Below is a small trained network, with its code and all its weights. Each question gives an input and a target symbol and asks what happens when units are switched off, that is, made to give their printed mean instead of their output.

import numpy as np


def w(rows, s, z=0):
    codes = np.array(rows[::2]) - 128.0
    scale = np.full(codes.shape[1], s)
    scale[-1] = z or s
    return codes * scale


def norm(h):
    return h / np.sqrt((h * h).mean(-1, keepdims=True) + 1e-5)


def f(y):
    return np.maximum(y, 0)


def softmax(a):
    e = np.exp(a - a.max(-1, keepdims=True))
    return e / e.sum(-1, keepdims=True)


def log_softmax(a):
    a = a - a.max(-1, keepdims=True)
    return a - np.log(np.exp(a).sum(-1, keepdims=True))


def net(x, mask):
    ids = ['βγδεζλμξτφ'.index(c) for c in x.split()]
    T = len(ids)
    res = E[ids] + P[:T]
    u = 0
    for l in range(2):
        r = norm(res)
        for j in range(2):
            rows = slice(4 * j, 4 * j + 4)
            q, k, v = (r @ M[l][rows].T for M in (Q, K, V))
            z = softmax(np.where(np.tri(T) > 0, q @ k.T / 4**0.5, -1e9)) @ v
            o = O[l][rows]
            res = res + np.where(mask[u + j], z, o[:, -1]) @ o[:, :-1]
        u += 2
        y = f(norm(res) @ A[l][:, :-1].T + A[l][:, -1])
        res = res + np.where(mask[u : u + 8], y, B[l][:, -1]) @ B[l][:, :-1]
        u += 8
    return log_softmax(norm(res)[-1] @ U[:, :-1].T + U[:, -1])


Q, K, V, O, A, B = {}, {}, {}, {}, {}, {}
E = w([
[172,157,102,117,102,24,217,113],'β',
[98,141,139,73,146,141,137,119],'γ',
[126,148,176,123,193,152,162,214],'δ',
[182,148,51,148,118,169,126,135],'ε',
[110,141,161,109,116,192,18,104],'ζ',
[107,98,172,165,133,114,133,83],'λ',
[150,117,188,78,206,79,88,152],'μ',
[57,40,175,48,135,164,161,77],'ξ',
[105,183,163,193,130,164,215,122],'τ',
[5,146,58,142,136,139,114,102],'φ',
],0.016)
P = w([
[142,78,169,164,113,102,191,165],'0',
[96,254,91,18,230,63,153,111],'1',
[138,68,156,160,133,129,199,156],'2',
[108,249,60,29,229,95,152,105],'3',
[139,66,139,160,152,151,192,178],'4',
[126,253,51,22,238,98,157,90],'5',
],0.007)
Q[0] = w([
[66,182,86,90,220,94,166,72],'0.h0',
[130,138,34,151,133,141,175,219],'0.h0',
[75,132,173,128,117,241,143,41],'0.h0',
[141,241,68,123,129,98,54,32],'0.h0',
[67,138,119,129,226,255,178,119],'0.h1',
[199,45,175,205,186,160,198,119],'0.h1',
[157,203,117,17,171,77,19,122],'0.h1',
[124,137,145,6,172,87,102,60],'0.h1',
],0.0093)
K[0] = w([
[88,194,90,61,205,112,163,50],'0.h0',
[138,112,56,166,150,108,170,206],'0.h0',
[69,140,120,138,79,241,158,83],'0.h0',
[164,210,49,123,87,98,81,62],'0.h0',
[109,131,98,130,218,250,185,120],'0.h1',
[133,63,177,147,237,101,195,116],'0.h1',
[206,178,77,98,89,139,2,119],'0.h1',
[191,100,142,88,81,202,40,111],'0.h1',
],0.0091)
V[0] = w([
[138,175,153,110,41,99,111,187],'0.h0',
[105,143,154,166,175,181,84,72],'0.h0',
[52,183,124,81,235,94,179,71],'0.h0',
[167,102,170,85,20,148,86,128],'0.h0',
[112,118,49,152,242,131,150,100],'0.h1',
[172,111,148,153,144,253,101,149],'0.h1',
[53,81,166,117,179,24,185,146],'0.h1',
[87,155,219,151,106,102,48,138],'0.h1',
],0.004)
O[0] = w([
[127,96,92,138,130,180,170,159,103],'0.h0',
[116,114,70,92,69,46,12,188,140],'0.h0',
[212,223,202,172,42,16,97,150,254],'0.h0',
[29,26,119,162,194,174,192,185,49],'0.h0',
[45,116,74,66,130,75,4,124,153],'0.h1',
[136,199,213,246,172,75,133,67,136],'0.h1',
[194,22,67,94,192,56,57,176,174],'0.h1',
[215,167,115,232,127,180,155,210,128],'0.h1',
],0.0032,0.0057)
A[0] = w([
[164,144,92,126,128,55,131,99,101],'0.n0',
[135,133,188,109,160,95,106,117,33],'0.n1',
[148,91,166,230,69,188,175,94,83],'0.n2',
[164,51,183,79,137,127,46,135,99],'0.n3',
[163,83,81,170,153,245,78,140,104],'0.n4',
[154,72,193,160,133,170,116,140,73],'0.n5',
[155,29,108,150,157,164,159,74,3],'0.n6',
[76,96,135,147,95,215,53,131,28],'0.n7',
],0.011,0.0032)
B[0] = w([
[130,41,226,123,60,129,111,149,231],'0.n0',
[133,162,118,221,115,161,166,171,223],'0.n1',
[19,68,86,81,152,79,121,1,254],'0.n2',
[115,120,166,228,186,133,211,210,237],'0.n3',
[229,161,109,50,73,100,9,2,167],'0.n4',
[97,53,144,170,174,82,80,224,197],'0.n5',
[140,247,42,19,80,167,60,237,147],'0.n6',
[142,67,197,129,12,223,141,86,174],'0.n7',
],0.0081,0.0052)
Q[1] = w([
[164,254,180,118,97,93,174,143],'1.h0',
[111,33,102,145,166,136,176,154],'1.h0',
[156,166,114,79,189,101,140,186],'1.h0',
[154,100,103,73,108,93,104,134],'1.h0',
[87,32,152,179,115,205,178,145],'1.h1',
[141,196,220,81,117,125,86,151],'1.h1',
[81,158,78,100,93,216,84,103],'1.h1',
[178,74,136,144,117,226,69,156],'1.h1',
],0.013)
K[1] = w([
[254,139,164,137,123,192,97,77],'1.h0',
[57,106,161,173,205,4,212,168],'1.h0',
[200,100,115,87,221,155,85,152],'1.h0',
[142,145,98,65,95,40,71,151],'1.h0',
[45,10,185,211,132,192,166,179],'1.h1',
[244,185,161,143,94,180,23,133],'1.h1',
[23,192,114,78,89,196,118,131],'1.h1',
[97,73,237,70,159,201,110,175],'1.h1',
],0.0099)
V[1] = w([
[144,166,58,98,125,64,181,135],'1.h0',
[132,121,195,103,67,180,82,105],'1.h0',
[160,127,158,119,134,255,153,98],'1.h0',
[164,113,101,166,65,112,174,141],'1.h0',
[82,152,157,80,146,80,134,144],'1.h1',
[148,164,115,109,86,161,139,136],'1.h1',
[156,175,74,159,110,84,73,123],'1.h1',
[91,104,184,187,134,100,164,114],'1.h1',
],0.009)
O[1] = w([
[24,73,95,152,72,18,143,98,111],'1.h0',
[212,120,182,138,172,207,198,221,131],'1.h0',
[213,191,185,120,181,84,185,187,81],'1.h0',
[144,151,141,152,38,107,118,104,109],'1.h0',
[164,87,93,68,113,225,143,151,227],'1.h1',
[152,117,154,194,118,105,166,197,100],'1.h1',
[51,90,156,241,242,168,147,159,85],'1.h1',
[113,192,132,57,136,164,129,2,253],'1.h1',
],0.0066,0.0055)
A[1] = w([
[127,228,85,141,101,186,124,143,126],'1.n0',
[117,78,157,117,215,153,6,126,62],'1.n1',
[158,203,153,138,86,113,233,94,60],'1.n2',
[72,29,55,157,31,189,151,66,40],'1.n3',
[126,126,71,80,98,154,227,61,105],'1.n4',
[148,185,46,117,194,124,32,185,3],'1.n5',
[123,15,215,254,155,130,131,105,159],'1.n6',
[130,183,9,154,128,67,78,172,159],'1.n7',
],0.0089,0.0049)
B[1] = w([
[179,152,65,118,100,125,128,191,190],'1.n0',
[95,171,183,173,104,75,102,193,185],'1.n1',
[100,173,73,154,106,159,56,162,254],'1.n2',
[218,166,176,110,192,157,137,172,224],'1.n3',
[105,182,141,188,115,87,178,113,253],'1.n4',
[199,159,161,87,135,76,89,48,155],'1.n5',
[144,45,83,246,86,112,140,134,208],'1.n6',
[184,79,82,173,160,162,126,80,147],'1.n7',
],0.011,0.006)
U = w([
[207,90,140,63,2,23,227,118,72],'β',
[53,227,46,192,41,161,80,136,52],'γ',
[100,167,237,106,190,9,47,165,2],'δ',
[240,90,14,117,164,60,85,64,103],'ε',
[106,58,218,166,5,246,40,44,100],'ζ',
[17,53,68,120,246,163,5,133,121],'λ',
[103,10,95,243,172,64,230,166,187],'μ',
[56,15,97,10,86,170,146,191,219],'ξ',
[25,109,182,125,181,179,236,11,237],'τ',
[248,170,211,147,180,231,240,137,79],'φ',
],0.0071,0.0041)

Each question gives the input, a string of symbols that net reads in full, and the target symbol t.
The units are the heads (4 rows each of Q, K, V and O) and the neurons (one row each of A and B). Each row of codes is followed by its name. A weight is (code - 128) times the scale printed after its matrix; where a second scale follows, it is the last column's (O, A, B and U).
mask holds one flag per unit, layer by layer, with each layer's heads first. A switched-off unit (its flag False) gives its mean, the last column of its rows in O or B, instead of its output. The means were averaged over made-up inputs and are rounded, as every weight is.
A unit's drop is (log p(t) with every unit on - log p(t) with that unit switched off) / (log p(t) with every unit on - log p(t) with every unit switched off).
The circuit of an input: a set's keep is (log p(t) with only the set's units on - log p(t) with every unit switched off) / (log p(t) with every unit on - log p(t) with every unit switched off). Starting from the 12 units with the biggest drops (on a tie, the unit counted first), units are removed one at a time, each time the one whose removal leaves the highest keep (on an exact tie, the one counted first), for as long as the keep stays at least 0.8.
circuit, biggest first: the units of the circuit, biggest drop first
top k neurons: the k neurons with the biggest drops, biggest first
top k neurons in layer l: the k neurons of layer l with the biggest drops, biggest first
heads that matter: for each layer, one digit per head in row order, 1 if its drop is at least 0.15 and else 0, layers parted by /
drop of u: that unit's drop, to one decimal
input τ φ ζ τ ε τ, target μ: top 2 neurons in layer 1 => [1.n6, 1.n3]
input τ μ γ, target γ: top 3 neurons => [0.n2, 1.n2, 0.n1]
input ζ γ ξ γ δ β, target φ: top 2 neurons => [0.n4, 0.n7]
input τ μ γ ζ τ φ, target φ: heads that matter => 00 / 10
input ζ τ τ γ, target φ: heads that matter => 00 / 10
input τ μ τ τ ζ τ, target φ: circuit, biggest first => [1.h0]
input τ μ δ τ λ, target λ: circuit, biggest first => [0.n2, 0.n6, 0.n5]
input ξ τ τ γ, target ξ: top 3 neurons => [0.n2, 0.n3, 0.n0]
input γ τ δ μ ε δ, target μ: heads that matter => 00 / 01
input γ τ λ μ φ, target φ: top 3 neurons => [1.n3, 0.n5, 0.n7]
input μ τ ζ γ ε φ, target μ: heads that matter => 10 / 01
input ε τ γ λ, target μ: heads that matter => 10 / 01
input ξ ε τ ξ φ τ, target μ: heads that matter => 00 / 01
input μ δ τ ε γ γ, target μ: circuit, biggest first => [1.h1]
input ζ μ γ ξ, target φ: circuit, biggest first => [0.h1, 1.h0]
input τ ε λ ξ, target μ: heads that matter => 01 / 01
input τ τ λ γ δ, target δ: top 2 neurons => [0.n5, 1.n1]
input ζ γ ζ δ ξ ξ, target φ: circuit, biggest first => [1.h0, 0.h1]
input τ δ τ τ τ δ, target ε: top 2 neurons in layer 0 => [0.n2, 0.n7]
input φ τ φ τ μ γ, target ξ: top 3 neurons => [0.n2, 0.n0, 0.n3]
input τ β μ, target μ: top 2 neurons => [0.n3, 1.n6]
input μ ξ δ ξ ξ, target ξ: top 4 neurons => [0.n6, 0.n5, 0.n2, 1.n2]
input δ ε μ μ τ β, target μ: top 2 neurons in layer 0 => [0.n2, 0.n7]
input ε β β ξ μ λ, target μ: top neuron in layer 1 => [1.n6]
input β μ τ τ δ τ, target γ: drop of 0.n2 => 0.4
input μ τ τ ζ τ β, target φ: drop of 1.h0 => 1.1
input τ τ τ ζ, target φ: drop of 0.n7 => 0.1
input ζ μ μ μ, target φ: drop of 1.h0 => 0.2
input β τ μ γ μ λ, target ζ: top neuron in layer 1 => [1.n4]
